Here is a tiny trained network, its code and every weight. The questions are about switching its units off for an input and a class, where a switched-off unit gives its printed mean instead of its output.

import numpy as np


def w(rows, s, z=0):
    codes = np.array(rows[::2]) - 128.0
    scale = np.full(codes.shape[1], s)
    scale[-1] = z or s
    return codes * scale


def norm(h):
    return h / np.sqrt((h * h).mean(-1, keepdims=True) + 1e-5)


def f(y):
    return np.maximum(y, 0)


def log_softmax(a):
    a = a - a.max(-1, keepdims=True)
    return a - np.log(np.exp(a).sum(-1, keepdims=True))


def net(x, mask):
    res = np.array(x, float).reshape(1, 6) / 4 @ E
    u = 0
    for l in range(2):
        y = f(norm(res) @ A[l][:, :-1].T + A[l][:, -1])
        res = res + np.where(mask[u : u + 8], y, B[l][:, -1]) @ B[l][:, :-1]
        u += 8
    return log_softmax(norm(res)[-1] @ U[:, :-1].T + U[:, -1])


A, B = {}, {}
E = w([
[146,234,168,120,116],'x0',
[131,238,98,101,176],'x1',
[132,71,166,101,115],'x2',
[220,67,114,204,143],'x3',
[153,76,165,121,187],'x4',
[109,40,254,83,207],'x5',
],0.0061)
A[0] = w([
[174,163,120,115,89,45],'0.n0',
[121,125,30,144,141,98],'0.n1',
[160,142,103,188,101,83],'0.n2',
[82,67,109,176,84,97],'0.n3',
[90,101,77,97,142,255],'0.n4',
[106,136,123,185,195,136],'0.n5',
[108,88,180,59,56,214],'0.n6',
[102,176,98,255,198,172],'0.n7',
],0.01,0.0026)
B[0] = w([
[102,193,108,186,112,157],'0.n0',
[104,63,129,43,132,202],'0.n1',
[141,137,156,140,172,181],'0.n2',
[143,122,155,109,69,205],'0.n3',
[150,170,136,168,8,218],'0.n4',
[133,112,162,86,104,165],'0.n5',
[60,120,130,118,229,254],'0.n6',
[195,123,160,115,109,212],'0.n7',
],0.011,0.0055)
A[1] = w([
[77,158,116,107,130,37],'1.n0',
[125,175,163,173,154,253],'1.n1',
[81,141,158,146,138,82],'1.n2',
[146,103,134,154,145,104],'1.n3',
[130,90,104,67,107,219],'1.n4',
[152,95,116,135,140,109],'1.n5',
[246,151,105,177,81,79],'1.n6',
[97,180,142,124,117,143],'1.n7',
],0.013,0.0018)
B[1] = w([
[172,50,182,221,128,185],'1.n0',
[112,129,47,151,192,199],'1.n1',
[53,140,96,149,55,191],'1.n2',
[254,99,157,220,118,164],'1.n3',
[130,209,122,164,95,220],'1.n4',
[160,119,194,161,128,164],'1.n5',
[100,144,83,134,175,254],'1.n6',
[162,53,132,56,93,199],'1.n7',
],0.007,0.0058)
U = w([
[253,52,157,191,96,116],'0',
[129,108,78,104,60,123],'1',
[105,98,117,130,72,3],'2',
[172,157,43,123,149,153],'3',
[89,94,106,71,178,244],'4',
[180,169,75,73,98,99],'5',
],0.015,0.0026)

Each question gives the input, the list of numbers given to net, and the class t.
The units are the neurons (one row each of A and B). Each row of codes is followed by its name. A weight is (code - 128) times the scale printed after its matrix; where a second scale follows, it is the last column's (A, B and U).
mask holds one flag per neuron, layer by layer. A switched-off neuron (its flag False) gives its mean, the last column of its row in B, instead of its output. The means were averaged over made-up inputs and are rounded, as every weight is.
A unit's drop is (log p(t) with every unit on - log p(t) with that unit switched off) / (log p(t) with every unit on - log p(t) with every unit switched off).
The circuit of an input: a set's keep is (log p(t) with only the set's units on - log p(t) with every unit switched off) / (log p(t) with every unit on - log p(t) with every unit switched off). Starting from the 12 units with the biggest drops (on a tie, the unit counted first), units are removed one at a time, each time the one whose removal leaves the highest keep (on an exact tie, the one counted first), for as long as the keep stays at least 0.8.
circuit, biggest first: the units of the circuit, biggest drop first
top k neurons: the k neurons with the biggest drops, biggest first
k most important neurons of layer l: the k neurons of layer l with the biggest drops, biggest first
drop when u is switched off: that unit's drop, to one decimal
input [5,-7,1,0,-5,6], class 4: circuit, biggest first : [0.n6]
input [-8,1,0,-6,1,1], class 2: top 3 neurons : [0.n4, 0.n6, 1.n0]
input [-8,5,-4,-2,4,5], class 2: top 2 neurons : [0.n4, 0.n7]
input [-2,8,-8,3,7,-3], class 5: 2 most important neurons of layer 0 : [0.n1, 0.n5]
input [7,-7,0,-1,0,-7], class 3: 2 most important neurons of layer 1 : [1.n6, 1.n1]
input [-2,5,-7,-8,-6,6], class 2: 3 most important neurons of layer 1 : [1.n0, 1.n2, 1.n6]
input [-6,3,0,-8,4,-2], class 2: 2 most important neurons of layer 0 : [0.n4, 0.n7]
input [0,2,6,1,6,-6], class 3: 2 most important neurons of layer 0 : [0.n0, 0.n2]
input [-1,1,-4,-6,8,1], class 2: 2 most important neurons of layer 1 : [1.n2, 1.n0]
input [-2,7,7,-2,-4,0], class 1: 2 most important neurons of layer 0 : [0.n4, 0.n7]
input [3,-1,1,7,-4,-7], class 3: drop when 1.n6 is switched off : 0.9
input [-4,3,-5,-4,-2,4], class 2: drop when 0.n4 is switched off : -0.1
input [-4,1,-7,-8,4,0], class 2: drop when 1.n7 is switched off : -0.1
input [-8,5,-8,2,-4,5], class 5: top neuron : [1.n0]
